data =
[[558 204 284 670 771 247 656 574  27 452 542 483 412 548 430 454]
 [519 472 540 485 534 427 572 495 558 502 469 455 525 383 474 484]
 [437 584 365 529 539 611 318 530 534 520 466 502 418 570 530 542]
 [375 422 334 463 616 327 637 452 672 524 449 445 555 451 416 371]
 [701 489 803 454 489 500 550 525 526 488 480 459 488 306 534 595]
 [504 275 316 601 725 266 657 534 248 477 507 466 464 494 424 428]
 [727 502 868 447 475 510 551 532 538 488 474 453 492 265 543 615]
 [553 271 337 637 702 316 604 561 103 457 535 492 422 542 451 474]
 [388 659 266 556 572 717 167 561 573 543 447 508 354 628 563 589]
 [625 558 765 529 410 528 518 541 494 486 458 446 546 225 520 593]
 [449 402 402 504 612 351 614 486 536 505 469 454 523 444 438 422]
 [198 799 115 726 402 755 116 580 481 534 404 481 497 492 516 556]
 [432 550 625 329  86 602 513 334 462 431 635 643 607 784 503 390]]
data[0][0]	558
data[5][4]	725
data[:, 10]	[542, 469, 466, 449, 480, 507, 474, 535, 447, 458, 469, 404, 635]
data[11][14]	516
data[12][6]	513
data[7][13]	542
data[6][2]	868
data[4][14]	534
data[:, 5]	[247, 427, 611, 327, 500, 266, 510, 316, 717, 528, 351, 755, 602]
data[11][4]	402
data[5]	[504, 275, 316, 601, 725, 266, 657, 534, 248, 477, 507, 466, 464, 494, 424, 428]
data[2][4]	539
data[:, 1]	[204, 472, 584, 422, 489, 275, 502, 271, 659, 558, 402, 799, 550]
data[8][11]	508
data[4]	[701, 489, 803, 454, 489, 500, 550, 525, 526, 488, 480, 459, 488, 306, 534, 595]
data[2]	[437, 584, 365, 529, 539, 611, 318, 530, 534, 520, 466, 502, 418, 570, 530, 542]
data[5][0]	504
data[4][12]	488
data[11]	[198, 799, 115, 726, 402, 755, 116, 580, 481, 534, 404, 481, 497, 492, 516, 556]
data[1][7]	495
data[1][1]	472
data[7][7]	561
data[5][8]	248
data[3][12]	555
data[0]	[558, 204, 284, 670, 771, 247, 656, 574, 27, 452, 542, 483, 412, 548, 430, 454]
data[4][1]	489
data[1]	[519, 472, 540, 485, 534, 427, 572, 495, 558, 502, 469, 455, 525, 383, 474, 484]
data[2][1]	584
data[7][6]	604
data[9][6]	518
data[3][13]	451
data[3][9]	524
data[9]	[625, 558, 765, 529, 410, 528, 518, 541, 494, 486, 458, 446, 546, 225, 520, 593]
data[3][2]	334
data[10][7]	486
data[:, 15]	[454, 484, 542, 371, 595, 428, 615, 474, 589, 593, 422, 556, 390]
data[3]	[375, 422, 334, 463, 616, 327, 637, 452, 672, 524, 449, 445, 555, 451, 416, 371]

B =
[[ 25  20  -5  19 -31  -9  25  22  38  24  34  30]
 [ 30  -4  11  25   5  15   8  -4  30  15  12  -3]
 [-11   6  -4   2  25  12   1   7  -2  16  28   5]
 [  6  -2  26 -10  27  13  24  -2  15   8  -4   3]]
Rows and columns are counted from 0.
(0, 0)	25
(1, 11)	-3
(0, 8)	38
(1, 3)	25
(2, 7)	7
(2, 11)	5
(0, 3)	19
(1, 1)	-4
(1, 6)	8
(2, 6)	1
(1, 9)	15
(3, 10)	-4
(0, 7)	22
(3, 7)	-2
(0, 6)	25
(2, 10)	28

W = (-797, -34, -518, 995)
W[0] = -797
W[3] = 995
W[2] = -518

grid = (-0.01, -0.08, 0.11, 0.08, 0.04, 0.10, -0.05, -0.16, 0.16)
grid[0] = -0.01
grid[7] = -0.16
grid[1] = -0.08
grid[5] = 0.10
grid[6] = -0.05
grid[8] = 0.16

X =
array([ 1.662, -0.340, -1.447,  0.613, -4.482, -0.001, -1.266,  1.568,
        1.399,  0.817,  1.928, -0.961])
X[-12]	1.662
X[-10]	-1.447
X[7]	1.568
X[-11]	-0.340
X[-3]	0.817
X[11]	-0.961
X[-8]	-4.482
X[-6]	-1.266

x = [[5, 4, 4, 4, 6, 3], [5, 5, 5, 4, 4, 5], [4, 4, 5, 5, 6, 4], [4, 5, 5, 6, 7, 3], [4, 5, 4, 5, 6, 3], [4, 4, 5, 6, 6, 4], [4, 4, 6, 6, 4, 6], [4, 5, 5, 7, 5, 5], [3, 6, 6, 7, 5, 5], [5, 4, 5, 4, 3, 7], [5, 7, 3, 5, 6, 2], [5, 3, 6, 4, 4, 7], [5, 3, 5, 4, 5, 4], [5, 3, 5, 3, 4, 6], [5, 3, 6, 4, 4, 7], [6, 3, 5, 3, 4, 6]]
x[0, -6]	5
x[-6, 2]	3
x[-14, -3]	5
x[-5]	[5, 3, 6, 4, 4, 7]
x[9, 4]	3
x[-14, -4]	5
x[-8]	[3, 6, 6, 7, 5, 5]
x[:, 0]	[5, 5, 4, 4, 4, 4, 4, 4, 3, 5, 5, 5, 5, 5, 5, 6]
x[-14]	[4, 4, 5, 5, 6, 4]
x[7, -3]	7
x[9, -1]	7
x[-3]	[5, 3, 5, 3, 4, 6]
x[-12, -2]	6
x[:, 4]	[6, 4, 6, 7, 6, 6, 4, 5, 5, 3, 6, 4, 5, 4, 4, 4]
x[:, 2]	[4, 5, 5, 5, 4, 5, 6, 5, 6, 5, 3, 6, 5, 5, 6, 5]
x[:, -5]	[4, 5, 4, 5, 5, 4, 4, 5, 6, 4, 7, 3, 3, 3, 3, 3]
x[4, -6]	4
x[-4, 4]	5
x[-2, -2]	4
x[14, 3]	4
x[13, 1]	3
x[15]	[6, 3, 5, 3, 4, 6]
x[14]	[5, 3, 6, 4, 4, 7]
x[-13, 3]	6
x[-12, 2]	4
x[-1, -4]	5
x[-3, 0]	5
x[-6, -1]	2
x[5, 0]	4
x[14, -5]	3
x[-5, 3]	4
x[-16, 3]	4

m =
[[-2.53  0.73  0.15  0.26 -0.63 -0.30 -1.21 -1.73  0.44 -0.53  0.19 -2.43
   1.71 -0.18 -0.07]
 [-0.22  0.44 -0.82  1.53 -1.13 -0.41  0.39 -1.64  1.72 -1.18 -1.32 -0.83
   0.32 -0.27  1.19]
 [-1.11 -3.04  0.21 -2.16 -1.12 -0.31 -2.20 -0.69 -1.79 -1.78 -1.29  0.01
  -0.95 -2.66 -2.00]
 [-2.15 -1.16  0.46  0.69 -2.35  1.04  0.51 -1.35 -0.04 -2.23 -1.24  0.63
   0.24 -0.88  0.35]
 [ 1.69 -0.48 -1.63 -0.43  0.51 -2.26 -2.02 -1.29  1.25 -0.37 -1.50 -2.07
  -0.55 -1.60 -0.38]
 [-2.40 -1.05  0.64  0.65 -2.20  0.95  0.01 -1.62  0.20 -2.20 -1.10  0.06
   0.75 -1.05  0.31]
 [-2.37  0.47  0.02 -0.69 -0.03 -0.84 -2.17 -1.51 -0.12 -0.10  0.44 -2.95
   1.52 -0.49 -0.85]
 [-1.73 -2.68  0.66 -1.47 -1.30 -0.04 -2.46 -1.38 -0.83 -2.09 -1.25 -0.60
   0.25 -2.77 -1.47]
 [ 0.97  0.20 -1.37  1.24 -0.68 -1.07  0.09 -1.50  1.89 -0.98 -1.69 -0.89
  -0.30 -0.59  1.04]
 [ 0.26 -0.45 -1.02 -1.33  0.76 -2.17 -3.05 -1.27  0.32 -0.02 -0.57 -2.90
   0.18 -1.64 -1.22]]
m[0][0]: -2.53
m[3][2]: 0.46
m[5][11]: 0.06
m[5][6]: 0.01
m[2]: [-1.11, -3.04, 0.21, -2.16, -1.12, -0.31, -2.20, -0.69, -1.79, -1.78, -1.29, 0.01, -0.95, -2.66, -2.00]
m[0][8]: 0.44
m[9][14]: -1.22
m[3]: [-2.15, -1.16, 0.46, 0.69, -2.35, 1.04, 0.51, -1.35, -0.04, -2.23, -1.24, 0.63, 0.24, -0.88, 0.35]
m[3][1]: -1.16
m[:, 1]: [0.73, 0.44, -3.04, -1.16, -0.48, -1.05, 0.47, -2.68, 0.20, -0.45]
m[:, 12]: [1.71, 0.32, -0.95, 0.24, -0.55, 0.75, 1.52, 0.25, -0.30, 0.18]
m[1]: [-0.22, 0.44, -0.82, 1.53, -1.13, -0.41, 0.39, -1.64, 1.72, -1.18, -1.32, -0.83, 0.32, -0.27, 1.19]
m[0][3]: 0.26
m[5][13]: -1.05
m[3][4]: -2.35
m[0][4]: -0.63
m[:, 14]: [-0.07, 1.19, -2.00, 0.35, -0.38, 0.31, -0.85, -1.47, 1.04, -1.22]
m[8][1]: 0.20
m[1][11]: -0.83
m[:, 8]: [0.44, 1.72, -1.79, -0.04, 1.25, 0.20, -0.12, -0.83, 1.89, 0.32]
m[7][8]: -0.83
m[:, 9]: [-0.53, -1.18, -1.78, -2.23, -0.37, -2.20, -0.10, -2.09, -0.98, -0.02]
m[8][9]: -0.98
m[:, 13]: [-0.18, -0.27, -2.66, -0.88, -1.60, -1.05, -0.49, -2.77, -0.59, -1.64]
m[8][4]: -0.68
m[1][7]: -1.64
m[4][0]: 1.69
m[2][2]: 0.21
m[7][0]: -1.73
m[1][12]: 0.32
m[0][5]: -0.30
m[6][14]: -0.85
